Here is a tiny trained network, its code and every weight. The questions are about switching its units off for an input and a class, where a switched-off unit gives its printed mean instead of its output.

import numpy as np


def w(rows, s, z=0):
    codes = np.array(rows[::2]) - 128.0
    scale = np.full(codes.shape[1], s)
    scale[-1] = z or s
    return codes * scale


def f(y):
    return y / 2 * (1 + np.tanh(0.7978845608 * (y + 0.044715 * y**3)))


def log_softmax(a):
    a = a - a.max(-1, keepdims=True)
    return a - np.log(np.exp(a).sum(-1, keepdims=True))


def net(x, mask):
    res = np.array(x, float).reshape(1, 5) / 4 @ E
    y = f(res @ A[0][:, :-1].T + A[0][:, -1])
    res = res + np.where(mask, y, B[0][:, -1]) @ B[0][:, :-1]
    return log_softmax(res[-1] @ U[:, :-1].T + U[:, -1])


A, B = {}, {}
E = w([
[97,42,188,154],'x0',
[129,132,140,125],'x1',
[129,131,137,125],'x2',
[167,163,151,252],'x3',
[42,164,114,150],'x4',
],0.015)
A[0] = w([
[111,92,168,161,101],'neuron 1',
[250,112,130,194,163],'neuron 2',
[178,235,111,187,116],'neuron 3',
[224,114,142,156,138],'neuron 4',
[124,188,86,15,236],'neuron 5',
[81,83,123,141,95],'neuron 6',
[15,158,123,95,128],'neuron 7',
[130,139,75,77,195],'neuron 8',
[55,24,167,81,126],'neuron 9',
[113,130,156,183,37],'neuron 10',
[138,115,102,133,144],'neuron 11',
[212,55,114,27,254],'neuron 12',
[88,90,147,213,52],'neuron 13',
[128,109,139,157,93],'neuron 14',
[83,131,135,106,81],'neuron 15',
[132,79,151,209,20],'neuron 16',
[107,124,151,161,138],'neuron 17',
[105,95,85,163,71],'neuron 18',
[110,180,127,219,49],'neuron 19',
[192,107,124,88,220],'neuron 20',
[174,151,138,107,100],'neuron 21',
[240,164,81,94,152],'neuron 22',
[170,99,112,92,186],'neuron 23',
[88,150,112,180,44],'neuron 24',
[134,100,142,190,84],'neuron 25',
[154,115,151,138,68],'neuron 26',
[110,186,119,128,77],'neuron 27',
[150,40,140,145,57],'neuron 28',
[102,189,109,123,95],'neuron 29',
],0.017,0.0041)
B[0] = w([
[116,145,137,81,175],'neuron 1',
[118,131,19,48,226],'neuron 2',
[193,136,77,234,222],'neuron 3',
[83,134,65,85,192],'neuron 4',
[29,176,176,78,239],'neuron 5',
[143,84,113,116,168],'neuron 6',
[51,92,75,110,218],'neuron 7',
[98,134,176,109,187],'neuron 8',
[183,23,67,211,254],'neuron 9',
[127,149,168,110,171],'neuron 10',
[135,136,127,119,131],'neuron 11',
[177,116,255,193,247],'neuron 12',
[152,146,197,67,198],'neuron 13',
[120,144,141,111,149],'neuron 14',
[103,92,109,129,160],'neuron 15',
[85,168,153,68,192],'neuron 16',
[142,134,150,105,161],'neuron 17',
[132,118,144,110,139],'neuron 18',
[216,152,168,154,210],'neuron 19',
[159,99,179,110,181],'neuron 20',
[138,96,125,103,147],'neuron 21',
[187,49,126,33,196],'neuron 22',
[141,120,175,134,171],'neuron 23',
[155,146,171,154,167],'neuron 24',
[110,160,154,93,178],'neuron 25',
[108,144,114,128,144],'neuron 26',
[113,154,117,173,158],'neuron 27',
[96,194,87,177,185],'neuron 28',
[101,162,116,176,167],'neuron 29',
],0.041,0.02)
U = w([
[139,106,190,123,232],'0',
[23,114,119,162,70],'1',
[174,72,46,132,2],'2',
[170,135,102,227,23],'3',
[201,41,130,197,170],'4',
[112,4,61,165,134],'5',
[98,103,93,87,130],'6',
],0.012,0.0027)

Each question gives the input, the list of numbers given to net, and the class t.
The units are the neurons (one row each of A and B). Each row of codes is followed by its name. A weight is (code - 128) times the scale printed after its matrix; where a second scale follows, it is the last column's (A, B and U).
mask holds one flag per neuron, in row order. A switched-off neuron (its flag False) gives its mean, the last column of its row in B, instead of its output. The means were averaged over made-up inputs and are rounded, as every weight is.
A unit's drop is (log p(t) with every unit on - log p(t) with that unit switched off) / (log p(t) with every unit on - log p(t) with every unit switched off).
The circuit of an input: a set's keep is (log p(t) with only the set's units on - log p(t) with every unit switched off) / (log p(t) with every unit on - log p(t) with every unit switched off). Starting from the 12 units with the biggest drops (on a tie, the unit counted first), units are removed one at a time, each time the one whose removal leaves the highest keep (on an exact tie, the one counted first), for as long as the keep stays at least 0.8.
circuit, biggest first: the units of the circuit, biggest drop first
top k neurons: the k neurons with the biggest drops, biggest first
drop of u: that unit's drop, to one decimal
input [-7,4,-7,2,-6], class 2: circuit, biggest first => neuron 2
input [2,-3,-3,-2,0], class 4: top 3 neurons => neuron 2; neuron 4; neuron 7
input [0,6,-5,2,0], class 2: top 2 neurons => neuron 12; neuron 5
input [-6,1,8,4,1], class 3: top 2 neurons => neuron 3; neuron 9
input [-6,3,-7,1,1], class 3: top 2 neurons => neuron 3; neuron 9
input [1,6,-6,6,-4], class 6: top 2 neurons => neuron 9; neuron 16
input [0,-3,8,8,-1], class 2: top 4 neurons => neuron 3; neuron 2; neuron 5; neuron 19
input [3,-8,7,-2,1], class 5: top 2 neurons => neuron 19; neuron 12
input [6,4,2,1,-1], class 6: top 2 neurons => neuron 12; neuron 3
input [2,-4,7,-8,2], class 5: top 2 neurons => neuron 9; neuron 7
input [1,-6,1,6,-4], class 6: drop of neuron 9 => 0.9
input [3,-8,7,-8,-3], class 4: drop of neuron 9 => 5.9
input [3,6,-8,-6,3], class 5: drop of neuron 9 => 0.2
input [-1,3,-3,-8,3], class 1: top neuron => neuron 5
